Here is a tiny trained network, its code and every weight. The questions are about switching its units off for an input and a class, where a switched-off unit gives its printed mean instead of its output.

import numpy as np


def w(rows, s, z=0):
    codes = np.array(rows[::2]) - 128.0
    scale = np.full(codes.shape[1], s)
    scale[-1] = z or s
    return codes * scale


def norm(h):
    return h / np.sqrt((h * h).mean(-1, keepdims=True) + 1e-5)


def f(y):
    return y / 2 * (1 + np.tanh(0.7978845608 * (y + 0.044715 * y**3)))


def log_softmax(a):
    a = a - a.max(-1, keepdims=True)
    return a - np.log(np.exp(a).sum(-1, keepdims=True))


def net(x, mask):
    res = np.array(x, float).reshape(1, 5) / 4 @ E
    u = 0
    for l in range(3):
        y = f(norm(res) @ A[l][:, :-1].T + A[l][:, -1])
        res = res + np.where(mask[u : u + 7], y, B[l][:, -1]) @ B[l][:, :-1]
        u += 7
    return log_softmax(norm(res)[-1] @ U[:, :-1].T + U[:, -1])


A, B = {}, {}
E = w([
[200,220,72,104,90],'x0',
[132,152,92,2,41],'x1',
[133,154,132,120,203],'x2',
[53,151,139,205,66],'x3',
[100,130,64,176,109],'x4',
],0.0081)
A[0] = w([
[77,211,60,195,154,50],'L0N1',
[98,2,203,120,133,233],'L0N2',
[123,142,90,94,89,250],'L0N3',
[191,146,150,155,121,182],'L0N4',
[219,136,106,71,88,105],'L0N5',
[111,138,107,103,142,122],'L0N6',
[99,103,187,135,218,168],'L0N7',
],0.0079,0.0023)
B[0] = w([
[170,95,75,135,139,167],'L0N1',
[53,176,254,207,145,254],'L0N2',
[196,147,109,203,87,196],'L0N3',
[72,220,50,122,152,155],'L0N4',
[177,125,159,159,209,205],'L0N5',
[137,143,176,127,215,131],'L0N6',
[76,154,195,92,66,209],'L0N7',
],0.0064,0.0048)
A[1] = w([
[134,228,83,81,173,128],'L1N1',
[192,117,65,82,124,154],'L1N2',
[233,198,155,50,225,43],'L1N3',
[92,27,185,100,107,118],'L1N4',
[55,93,211,137,169,9],'L1N5',
[32,254,109,129,125,8],'L1N6',
[88,157,27,115,71,13],'L1N7',
],0.007,0.0013)
B[1] = w([
[168,76,87,33,201,186],'L1N1',
[119,222,92,84,199,176],'L1N2',
[203,144,43,66,196,254],'L1N3',
[56,173,140,199,167,185],'L1N4',
[75,19,245,175,86,235],'L1N5',
[105,93,20,105,151,167],'L1N6',
[253,25,120,229,34,150],'L1N7',
],0.0056,0.0043)
A[2] = w([
[108,223,63,233,201,232],'L2N1',
[228,136,88,2,171,251],'L2N2',
[157,231,158,147,57,220],'L2N3',
[92,110,102,200,173,187],'L2N4',
[107,202,128,59,134,21],'L2N5',
[158,93,16,197,30,67],'L2N6',
[64,35,215,169,152,224],'L2N7',
],0.0081,0.0025)
B[2] = w([
[150,71,133,88,69,187],'L2N1',
[135,201,151,152,174,251],'L2N2',
[112,22,27,208,165,166],'L2N3',
[115,177,184,99,103,166],'L2N4',
[184,155,82,92,116,132],'L2N5',
[70,23,93,154,101,177],'L2N6',
[122,180,253,11,87,254],'L2N7',
],0.0071,0.008)
U = w([
[54,120,247,139,119,233],'0',
[178,179,108,116,191,93],'1',
[102,52,82,196,77,6],'2',
],0.014,0.0017)

Each question gives the input, the list of numbers given to net, and the class t.
The units are the neurons (one row each of A and B). Each row of codes is followed by its name. A weight is (code - 128) times the scale printed after its matrix; where a second scale follows, it is the last column's (A, B and U).
mask holds one flag per neuron, layer by layer. A switched-off neuron (its flag False) gives its mean, the last column of its row in B, instead of its output. The means were averaged over made-up inputs and are rounded, as every weight is.
A unit's drop is (log p(t) with every unit on - log p(t) with that unit switched off) / (log p(t) with every unit on - log p(t) with every unit switched off).
unit that matters most: the unit with the biggest drop
top k neurons: the k neurons with the biggest drops, biggest first
top k neurons in layer l: the k neurons of layer l with the biggest drops, biggest first
drop of u: that unit's drop, to one decimal
input [-1,8,-4,-5,6], class 1: top 3 neurons => [L0N5; L1N2; L2N2]
input [2,-7,2,8,7], class 2: unit that matters most => L0N2
input [-2,2,-6,-6,3], class 1: top 2 neurons => [L0N5; L0N7]
input [3,-5,2,1,-1], class 1: top 3 neurons in layer 0 => [L0N2; L0N3; L0N4]
input [-1,3,3,1,1], class 1: top 2 neurons in layer 0 => [L0N2; L0N6]
input [2,-8,-8,4,5], class 2: top 2 neurons => [L0N2; L1N5]
input [4,-6,3,1,-6], class 1: top 2 neurons in layer 0 => [L0N2; L0N4]
input [5,-6,5,5,-5], class 1: top 2 neurons in layer 1 => [L1N1; L1N5]
input [-4,6,-1,-6,7], class 1: drop of L0N2 => 0.0
input [-2,6,-6,-5,3], class 1: drop of L0N5 => 0.8
input [1,-2,0,-1,3], class 2: drop of L0N5 => 0.3
